Below is a small trained network, with its code and all its weights. Each question gives an input and a target symbol and asks what happens when units are switched off, that is, made to give their printed mean instead of their output.

import numpy as np


def w(rows, s, z=0):
    codes = np.array(rows[::2]) - 128.0
    scale = np.full(codes.shape[1], s)
    scale[-1] = z or s
    return codes * scale


def norm(h):
    return h / np.sqrt((h * h).mean(-1, keepdims=True) + 1e-5)


def f(y):
    return np.maximum(y, 0)


def softmax(a):
    e = np.exp(a - a.max(-1, keepdims=True))
    return e / e.sum(-1, keepdims=True)


def log_softmax(a):
    a = a - a.max(-1, keepdims=True)
    return a - np.log(np.exp(a).sum(-1, keepdims=True))


def net(x, mask):
    ids = ['ΓΔΨαεζηθμξπστω'.index(c) for c in x.split()]
    T = len(ids)
    res = E[ids] + P[:T]
    u = 0
    for l in range(2):
        r = norm(res)
        for j in range(3):
            rows = slice(3 * j, 3 * j + 3)
            q, k, v = (r @ M[l][rows].T for M in (Q, K, V))
            z = softmax(np.where(np.tri(T) > 0, q @ k.T / 3**0.5, -1e9)) @ v
            o = O[l][rows]
            res = res + np.where(mask[u + j], z, o[:, -1]) @ o[:, :-1]
        u += 3
        y = f(norm(res) @ A[l][:, :-1].T + A[l][:, -1])
        res = res + np.where(mask[u : u + 4], y, B[l][:, -1]) @ B[l][:, :-1]
        u += 4
    return log_softmax(norm(res)[-1] @ U[:, :-1].T + U[:, -1])


Q, K, V, O, A, B = {}, {}, {}, {}, {}, {}
E = w([
[95,163,39,172,121,108,84,59,111,109],'Γ',
[86,130,139,76,137,145,253,136,86,149],'Δ',
[153,102,165,180,184,144,182,201,181,175],'Ψ',
[96,174,96,119,76,107,94,48,146,155],'α',
[216,173,135,151,214,234,112,103,90,137],'ε',
[90,189,68,175,88,93,179,135,150,81],'ζ',
[122,247,115,179,118,141,103,132,83,159],'η',
[91,162,145,213,99,97,109,164,110,76],'θ',
[239,143,146,104,180,207,204,217,70,79],'μ',
[85,178,150,119,54,118,136,184,194,113],'ξ',
[24,153,95,129,159,154,135,77,155,142],'π',
[159,154,81,169,151,107,153,174,84,201],'σ',
[34,68,163,158,174,154,168,89,121,42],'τ',
[99,102,83,113,181,119,26,132,173,143],'ω',
],0.014)
P = w([
[152,254,103,112,216,10,171,155,240,77],'0',
[137,219,196,135,181,38,164,87,169,115],'1',
[128,185,170,140,176,63,148,92,142,126],'2',
[129,181,155,156,145,96,170,106,148,135],'3',
[119,165,144,163,135,110,159,126,143,124],'4',
[133,163,130,140,137,127,165,161,116,131],'5',
[122,147,111,136,120,146,170,169,140,139],'6',
[117,130,116,139,109,158,155,169,136,145],'7',
[123,119,105,136,110,178,136,173,118,141],'8',
[120,103,97,116,91,191,124,183,99,145],'9',
[129,91,92,135,70,207,111,171,98,162],'10',
[125,53,99,124,56,234,114,162,75,163],'11',
[110,80,93,109,55,200,119,189,86,163],'12',
[109,84,69,107,29,249,87,227,59,168],'13',
],0.0078)
Q[0] = w([
[98,107,134,173,86,84,194,144,67,188],'0.h0',
[190,65,108,62,140,80,132,133,121,137],'0.h0',
[73,153,59,150,126,191,156,188,133,148],'0.h0',
[214,109,125,110,203,183,122,140,130,148],'0.h1',
[133,52,169,136,151,101,156,207,142,215],'0.h1',
[63,202,71,120,136,253,103,196,100,96],'0.h1',
[142,120,151,122,96,126,105,118,121,152],'0.h2',
[128,125,128,119,94,142,120,141,129,119],'0.h2',
[174,141,199,122,24,64,100,43,134,131],'0.h2',
],0.011)
K[0] = w([
[118,132,136,156,124,110,195,121,93,174],'0.h0',
[145,159,112,66,148,68,117,130,126,138],'0.h0',
[99,96,127,133,63,244,96,173,83,167],'0.h0',
[200,124,172,124,138,162,112,120,160,84],'0.h1',
[146,75,112,214,105,125,139,180,122,168],'0.h1',
[145,62,59,148,29,249,146,123,128,127],'0.h1',
[141,124,132,118,162,103,128,132,129,106],'0.h2',
[155,129,145,118,133,149,124,116,113,130],'0.h2',
[127,179,152,108,222,57,153,108,161,109],'0.h2',
],0.012)
V[0] = w([
[179,79,192,103,141,99,46,130,172,122],'0.h0',
[165,72,86,63,156,103,214,85,136,120],'0.h0',
[105,113,177,148,171,207,136,143,174,68],'0.h0',
[93,175,116,170,189,197,139,145,128,197],'0.h1',
[105,83,157,143,200,85,126,192,147,158],'0.h1',
[236,97,97,132,127,95,151,124,93,109],'0.h1',
[121,79,75,109,51,220,147,82,148,185],'0.h2',
[90,170,245,86,48,173,74,204,134,128],'0.h2',
[119,70,76,233,118,118,114,184,55,99],'0.h2',
],0.012)
O[0] = w([
[157,114,37,118,248,115,92,176,173,99,22],'0.h0',
[59,115,213,136,164,134,191,137,75,162,65],'0.h0',
[176,91,188,85,168,152,161,20,157,55,184],'0.h0',
[198,163,167,135,131,193,126,18,176,224,249],'0.h1',
[126,69,108,171,163,140,254,107,199,179,146],'0.h1',
[206,128,185,220,163,146,164,204,39,133,72],'0.h1',
[109,124,154,48,155,232,121,205,208,124,52],'0.h2',
[217,55,70,37,76,110,183,116,131,123,134],'0.h2',
[124,41,171,226,61,149,65,158,123,147,145],'0.h2',
],0.0061,0.011)
A[0] = w([
[98,49,124,107,161,187,124,70,156,57,65],'0.n0',
[87,212,90,95,83,101,53,120,21,73,73],'0.n1',
[67,122,159,101,84,31,154,158,198,67,253],'0.n2',
[127,39,65,94,248,98,21,99,126,176,159],'0.n3',
],0.011,0.0014)
B[0] = w([
[149,102,184,189,99,197,135,92,104,133,195],'0.n0',
[173,124,174,177,142,186,255,152,220,89,255],'0.n1',
[172,139,126,164,147,174,163,81,53,127,202],'0.n2',
[139,166,62,165,118,245,226,110,42,126,163],'0.n3',
],0.0086,0.0075)
Q[1] = w([
[178,137,142,181,43,180,163,129,169,127],'1.h0',
[127,150,129,123,124,72,75,156,172,111],'1.h0',
[115,67,136,131,218,105,116,116,106,176],'1.h0',
[89,93,122,114,231,71,100,136,90,135],'1.h1',
[126,153,116,95,123,117,94,147,151,109],'1.h1',
[109,118,135,115,185,104,115,84,98,192],'1.h1',
[116,127,91,107,130,95,123,176,152,98],'1.h2',
[163,117,97,121,136,128,146,107,150,95],'1.h2',
[155,174,136,147,2,175,147,144,177,96],'1.h2',
],0.012)
K[1] = w([
[101,53,150,87,67,250,109,149,141,130],'1.h0',
[124,142,104,107,173,81,140,144,66,161],'1.h0',
[108,202,115,157,103,105,174,105,138,77],'1.h0',
[120,232,95,152,152,31,125,110,147,41],'1.h1',
[147,100,115,108,129,111,84,130,109,74],'1.h1',
[132,172,140,171,156,90,187,129,120,107],'1.h1',
[67,113,134,95,128,52,111,132,163,125],'1.h2',
[109,120,126,129,145,137,100,150,82,161],'1.h2',
[145,18,148,80,108,251,80,160,116,181],'1.h2',
],0.013)
V[1] = w([
[103,90,110,48,126,84,117,33,133,116],'1.h0',
[27,124,193,137,196,181,72,125,158,96],'1.h0',
[124,249,123,56,121,144,120,139,195,171],'1.h0',
[200,147,93,184,99,143,78,118,146,16],'1.h1',
[146,52,127,129,208,98,160,151,253,128],'1.h1',
[139,108,89,211,136,86,47,143,141,206],'1.h1',
[211,164,213,111,124,88,47,83,146,155],'1.h2',
[101,89,200,165,43,84,175,159,149,97],'1.h2',
[177,124,158,104,196,122,161,202,59,112],'1.h2',
],0.027)
O[1] = w([
[120,66,141,77,87,156,72,44,128,157,136],'1.h0',
[130,241,157,136,160,88,139,28,102,93,55],'1.h0',
[56,190,166,105,40,174,129,149,213,85,56],'1.h0',
[192,134,107,126,102,129,62,81,129,9,2],'1.h1',
[209,127,159,149,108,135,235,90,223,156,148],'1.h1',
[151,165,117,211,56,122,80,113,152,185,13],'1.h1',
[137,95,224,125,211,117,62,179,185,143,217],'1.h2',
[69,99,195,126,54,37,156,95,143,120,92],'1.h2',
[215,174,165,66,88,117,119,164,85,130,99],'1.h2',
],0.015,0.0099)
A[1] = w([
[103,196,95,168,91,82,46,138,117,255,1],'1.n0',
[55,176,157,35,105,188,108,68,144,185,181],'1.n1',
[154,115,140,98,195,100,119,7,69,171,83],'1.n2',
[214,164,130,72,91,67,134,184,75,142,70],'1.n3',
],0.022,0.0025)
B[1] = w([
[151,129,172,104,86,250,129,112,108,127,176],'1.n0',
[172,147,77,100,131,65,83,114,122,194,224],'1.n1',
[109,102,167,139,102,214,140,123,142,85,253],'1.n2',
[161,154,132,93,46,109,105,76,118,126,181],'1.n3',
],0.018,0.015)
U = w([
[105,220,147,184,150,72,135,137,137,83,188],'Γ',
[57,136,144,64,193,102,195,183,69,201,88],'Δ',
[194,118,149,169,134,117,219,111,197,206,167],'Ψ',
[92,184,141,64,111,154,184,164,186,58,111],'α',
[199,157,167,124,244,163,62,195,164,128,81],'ε',
[101,138,125,157,112,83,150,161,116,78,206],'ζ',
[85,93,133,140,87,145,100,189,198,82,181],'η',
[162,15,73,199,117,45,65,140,110,151,204],'θ',
[241,144,168,55,73,86,137,159,66,117,100],'μ',
[131,21,98,33,89,180,143,178,183,98,75],'ξ',
[114,173,95,74,116,103,55,44,200,173,123],'π',
[92,164,175,216,50,190,89,165,89,200,4],'σ',
[135,80,184,131,183,156,152,18,74,94,83],'τ',
[181,173,1,128,148,183,163,125,91,132,126],'ω',
],0.0064,0.0033)

Each question gives the input, a string of symbols that net reads in full, and the target symbol t.
The units are the heads (3 rows each of Q, K, V and O) and the neurons (one row each of A and B). Each row of codes is followed by its name. A weight is (code - 128) times the scale printed after its matrix; where a second scale follows, it is the last column's (O, A, B and U).
mask holds one flag per unit, layer by layer, with each layer's heads first. A switched-off unit (its flag False) gives its mean, the last column of its rows in O or B, instead of its output. The means were averaged over made-up inputs and are rounded, as every weight is.
A unit's drop is (log p(t) with every unit on - log p(t) with that unit switched off) / (log p(t) with every unit on - log p(t) with every unit switched off).
The circuit of an input: a set's keep is (log p(t) with only the set's units on - log p(t) with every unit switched off) / (log p(t) with every unit on - log p(t) with every unit switched off). Starting from the 12 units with the biggest drops (on a tie, the unit counted first), units are removed one at a time, each time the one whose removal leaves the highest keep (on an exact tie, the one counted first), for as long as the keep stays at least 0.8.
units of the circuit, in order: the units of the circuit, biggest drop first
unit that matters most: the unit with the biggest drop
k most important neurons of layer l: the k neurons of layer l with the biggest drops, biggest first
heads that matter: for each layer, one digit per head in row order, 1 if its drop is at least 0.15 and else 0, layers parted by /
input θ μ ζ, target μ: units of the circuit, in order -> 0.h1; 1.h2
input ω ω Γ μ, target ω: heads that matter -> 100 / 001
input τ Ψ ω μ ω η Γ Δ ξ ζ, target Δ: units of the circuit, in order -> 1.h1; 0.h0
input μ μ σ ε Γ μ Ψ τ ξ α θ η θ, target τ: units of the circuit, in order -> 0.n0; 1.h0; 1.n2
input Ψ ξ ω, target ω: units of the circuit, in order -> 0.n3; 1.h2
input η Ψ ω Ψ ω ε ζ ε τ Γ τ μ, target μ: units of the circuit, in order -> 1.h2
input Γ Δ α, target Δ: units of the circuit, in order -> 1.h1; 0.h0
input ε Ψ Ψ τ σ Ψ θ θ θ η η η, target η: heads that matter -> 001 / 101
input ω Δ ω α, target ω: units of the circuit, in order -> 1.h2; 0.n3
input ζ Ψ ζ Ψ θ μ Ψ Δ θ Δ μ τ ξ, target τ: units of the circuit, in order -> 1.h0; 1.n2; 0.h2
input σ Δ ζ Ψ Ψ θ η μ Ψ η μ η, target μ: heads that matter -> 011 / 001
input η θ ξ Ψ ε Δ ζ θ, target Δ: heads that matter -> 101 / 010
input θ ξ ξ ω τ τ ε Ψ α Ψ ω η Γ, target ω: units of the circuit, in order -> 1.h2; 0.n3
input Ψ σ π, target π: unit that matters most -> 1.h0
input Δ τ Γ α, target τ: units of the circuit, in order -> 1.h0; 0.n0; 1.n2
input ω μ ξ α, target μ: heads that matter -> 011 / 001
input Ψ Δ ω η τ Ψ η Γ Ψ θ π τ ζ, target τ: heads that matter -> 000 / 100
input σ π ξ Ψ Ψ η ε θ ω τ ε ω ξ, target ω: heads that matter -> 101 / 001
input ω η ζ, target ω: units of the circuit, in order -> 0.n3; 1.h2
input Γ θ Ψ μ Ψ σ ξ Ψ Δ σ Γ, target σ: unit that matters most -> 1.h1
input θ θ ε, target θ: units of the circuit, in order -> 0.h2; 1.h0
input π Γ τ ω τ ω Γ Γ τ θ ζ, target τ: heads that matter -> 100 / 100
input ω Ψ π τ η ζ σ Δ μ Δ θ η, target Δ: heads that matter -> 001 / 010
input ξ Γ τ ζ Ψ ε ω Γ Γ Ψ Ψ Γ θ σ, target σ: heads that matter -> 001 / 010
input Δ ζ π ε θ α ξ ω θ ζ, target ω: units of the circuit, in order -> 1.h2; 0.n3
input Δ Ψ Δ Ψ Γ α Ψ Ψ α ω ω π, target π: heads that matter -> 011 / 100
input ξ θ ξ, target ξ: units of the circuit, in order -> 1.h0; 0.h2
input Δ θ ε η μ ζ ξ, target μ: units of the circuit, in order -> 1.h2; 0.h1; 0.h2
input Γ ω Δ θ ω ω Ψ, target ω: 2 most important neurons of layer 0 -> 0.n3; 0.n1
input Γ Γ Γ, target Γ: most important neuron of layer 0 -> 0.n1
